Below are the code and all the weights of a small trained network. Each question names an input and a class and asks about switching units off, where a switched-off unit gives its printed mean instead of its output.

import numpy as np


def w(rows, s, z=0):
    codes = np.array(rows[::2]) - 128.0
    scale = np.full(codes.shape[1], s)
    scale[-1] = z or s
    return codes * scale


def norm(h):
    return h / np.sqrt((h * h).mean(-1, keepdims=True) + 1e-5)


def f(y):
    return y / 2 * (1 + np.tanh(0.7978845608 * (y + 0.044715 * y**3)))


def log_softmax(a):
    a = a - a.max(-1, keepdims=True)
    return a - np.log(np.exp(a).sum(-1, keepdims=True))


def net(x, mask):
    res = np.array(x, float).reshape(1, 5) / 4 @ E
    u = 0
    for l in range(2):
        y = f(norm(res) @ A[l][:, :-1].T + A[l][:, -1])
        res = res + np.where(mask[u : u + 16], y, B[l][:, -1]) @ B[l][:, :-1]
        u += 16
    return log_softmax(norm(res)[-1] @ U[:, :-1].T + U[:, -1])


A, B = {}, {}
E = w([
[175,79,111,129,3,124],'x0',
[142,215,71,33,109,103],'x1',
[101,134,92,179,123,51],'x2',
[158,138,71,155,141,171],'x3',
[104,184,142,159,94,159],'x4',
],0.0068)
A[0] = w([
[114,142,95,171,127,39,14],'0.n1',
[79,87,254,66,114,58,33],'0.n2',
[174,116,9,155,169,200,49],'0.n3',
[102,228,184,178,72,169,69],'0.n4',
[169,125,160,69,139,196,30],'0.n5',
[114,74,177,56,136,215,82],'0.n6',
[172,69,114,78,172,95,25],'0.n7',
[146,114,154,80,121,183,40],'0.n8',
[99,128,238,76,108,71,3],'0.n9',
[172,52,95,84,180,91,47],'0.n10',
[182,38,110,81,179,86,74],'0.n11',
[129,110,182,43,132,195,52],'0.n12',
[109,144,203,97,112,79,41],'0.n13',
[146,108,25,156,143,190,82],'0.n14',
[164,92,39,181,174,199,111],'0.n15',
[192,82,114,88,192,89,41],'0.n16',
],0.0084,0.0054)
B[0] = w([
[140,130,81,169,149,96,137],'0.n1',
[111,222,217,143,75,92,230],'0.n2',
[86,245,210,119,59,76,205],'0.n3',
[11,92,55,138,90,225,225],'0.n4',
[171,171,41,183,142,126,155],'0.n5',
[203,154,93,215,145,161,243],'0.n6',
[57,161,85,136,89,194,116],'0.n7',
[146,150,68,158,115,129,122],'0.n8',
[102,255,166,134,61,109,145],'0.n9',
[29,158,88,166,73,184,152],'0.n10',
[27,142,107,180,52,206,196],'0.n11',
[187,178,64,186,139,156,194],'0.n12',
[113,247,125,143,76,123,119],'0.n13',
[105,185,207,115,59,84,185],'0.n14',
[113,177,205,150,113,106,254],'0.n15',
[40,168,96,145,116,184,133],'0.n16',
],0.0079,0.002)
A[1] = w([
[37,104,80,116,98,206,59],'1.n1',
[105,121,122,128,131,60,47],'1.n2',
[184,75,120,147,27,127,94],'1.n3',
[133,59,34,119,172,151,65],'1.n4',
[88,122,67,171,134,32,14],'1.n5',
[104,145,71,22,112,122,119],'1.n6',
[154,145,105,30,131,147,27],'1.n7',
[144,166,67,45,145,114,74],'1.n8',
[83,120,77,192,121,17,19],'1.n9',
[108,153,152,145,255,135,95],'1.n10',
[138,29,204,169,161,148,1],'1.n11',
[92,139,135,103,219,142,73],'1.n12',
[190,63,121,106,64,108,56],'1.n13',
[149,175,60,43,131,103,109],'1.n14',
[137,148,156,138,110,130,87],'1.n15',
[121,135,99,64,132,106,39],'1.n16',
],0.009,0.0039)
B[1] = w([
[55,85,73,180,152,169,212],'1.n1',
[142,154,132,149,113,187,127],'1.n2',
[96,157,99,21,197,103,243],'1.n3',
[154,183,180,113,92,79,141],'1.n4',
[189,181,91,161,136,228,152],'1.n5',
[107,66,161,197,132,135,225],'1.n6',
[155,122,146,192,156,137,148],'1.n7',
[135,71,177,181,122,109,195],'1.n8',
[198,204,88,141,153,216,181],'1.n9',
[142,97,87,2,75,101,254],'1.n10',
[146,85,185,230,100,70,204],'1.n11',
[125,104,93,71,101,123,180],'1.n12',
[102,140,107,58,186,137,173],'1.n13',
[127,51,217,219,137,100,234],'1.n14',
[137,140,138,129,150,89,139],'1.n15',
[124,99,154,156,102,160,125],'1.n16',
],0.0087,0.0032)
U = w([
[137,60,187,200,126,94,204],'0',
[105,225,181,104,82,99,165],'1',
[28,107,56,140,113,196,103],'2',
[140,86,97,7,152,100,155],'3',
[233,168,69,162,156,177,1],'4',
],0.018,0.00089)

Each question gives the input, the list of numbers given to net, and the class t.
The units are the neurons (one row each of A and B). Each row of codes is followed by its name. A weight is (code - 128) times the scale printed after its matrix; where a second scale follows, it is the last column's (A, B and U).
mask holds one flag per neuron, layer by layer. A switched-off neuron (its flag False) gives its mean, the last column of its row in B, instead of its output. The means were averaged over made-up inputs and are rounded, as every weight is.
A unit's drop is (log p(t) with every unit on - log p(t) with that unit switched off) / (log p(t) with every unit on - log p(t) with every unit switched off).
The circuit of an input: a set's keep is (log p(t) with only the set's units on - log p(t) with every unit switched off) / (log p(t) with every unit on - log p(t) with every unit switched off). Starting from the 12 units with the biggest drops (on a tie, the unit counted first), units are removed one at a time, each time the one whose removal leaves the highest keep (on an exact tie, the one counted first), for as long as the keep stays at least 0.8.
circuit, biggest first: the units of the circuit, biggest drop first
top k neurons: the k neurons with the biggest drops, biggest first
k most important neurons of layer l: the k neurons of layer l with the biggest drops, biggest first
drop of u: that unit's drop, to one decimal
input [-3,2,4,-1,0], class 4: circuit, biggest first : (1.n9)
input [-8,-6,5,2,7], class 3: 2 most important neurons of layer 0 : (0.n11 0.n10)
input [-6,-4,-4,-6,-3], class 1: top 2 neurons : (0.n2 0.n9)
input [-4,-7,8,-7,-3], class 4: circuit, biggest first : (1.n9 1.n5)
input [7,-1,5,3,-5], class 3: top 2 neurons : (1.n3 0.n4)
input [1,-6,-7,-2,-7], class 2: 2 most important neurons of layer 0 : (0.n11 0.n10)
input [-5,-4,-2,4,-3], class 3: top 2 neurons : (1.n10 0.n2)
input [7,3,-7,0,3], class 3: 2 most important neurons of layer 1 : (1.n3 1.n13)
input [4,3,-7,8,-4], class 1: top 2 neurons : (0.n3 0.n14)
input [4,-7,-8,1,-6], class 4: top 2 neurons : (0.n6 0.n12)
input [5,5,-6,0,-3], class 4: top 2 neurons : (0.n12 0.n6)
input [8,1,-4,8,8], class 1: top 4 neurons : (0.n14 0.n3 0.n15 0.n11)
input [-3,-6,-8,1,-7], class 4: top 4 neurons : (0.n6 0.n12 0.n4 0.n5)
input [-6,7,-4,0,-7], class 0: circuit, biggest first : (1.n14)
input [-7,4,-5,3,8], class 2: top 2 neurons : (0.n4 1.n1)
input [8,3,-6,2,-8], class 2: 2 most important neurons of layer 1 : (1.n1 1.n10)
input [7,5,-4,-5,5], class 3: top 2 neurons : (1.n3 1.n13)
input [5,7,-8,-4,7], class 4: top 2 neurons : (0.n12 0.n6)
input [8,8,-1,-1,-6], class 0: 3 most important neurons of layer 1 : (1.n14 1.n6 1.n8)
input [0,6,7,0,8], class 2: top neuron : (0.n4)
input [4,5,1,-3,5], class 0: 2 most important neurons of layer 0 : (0.n11 0.n10)
input [-3,-3,7,4,-6], class 4: top 3 neurons : (1.n9 1.n5 0.n4)
input [-5,3,2,0,2], class 3: drop of 1.n10 : 0.4
input [5,7,-4,-1,4], class 0: drop of 1.n15 : 0.0
input [-5,5,3,-6,-8], class 2: drop of 0.n11 : 0.1
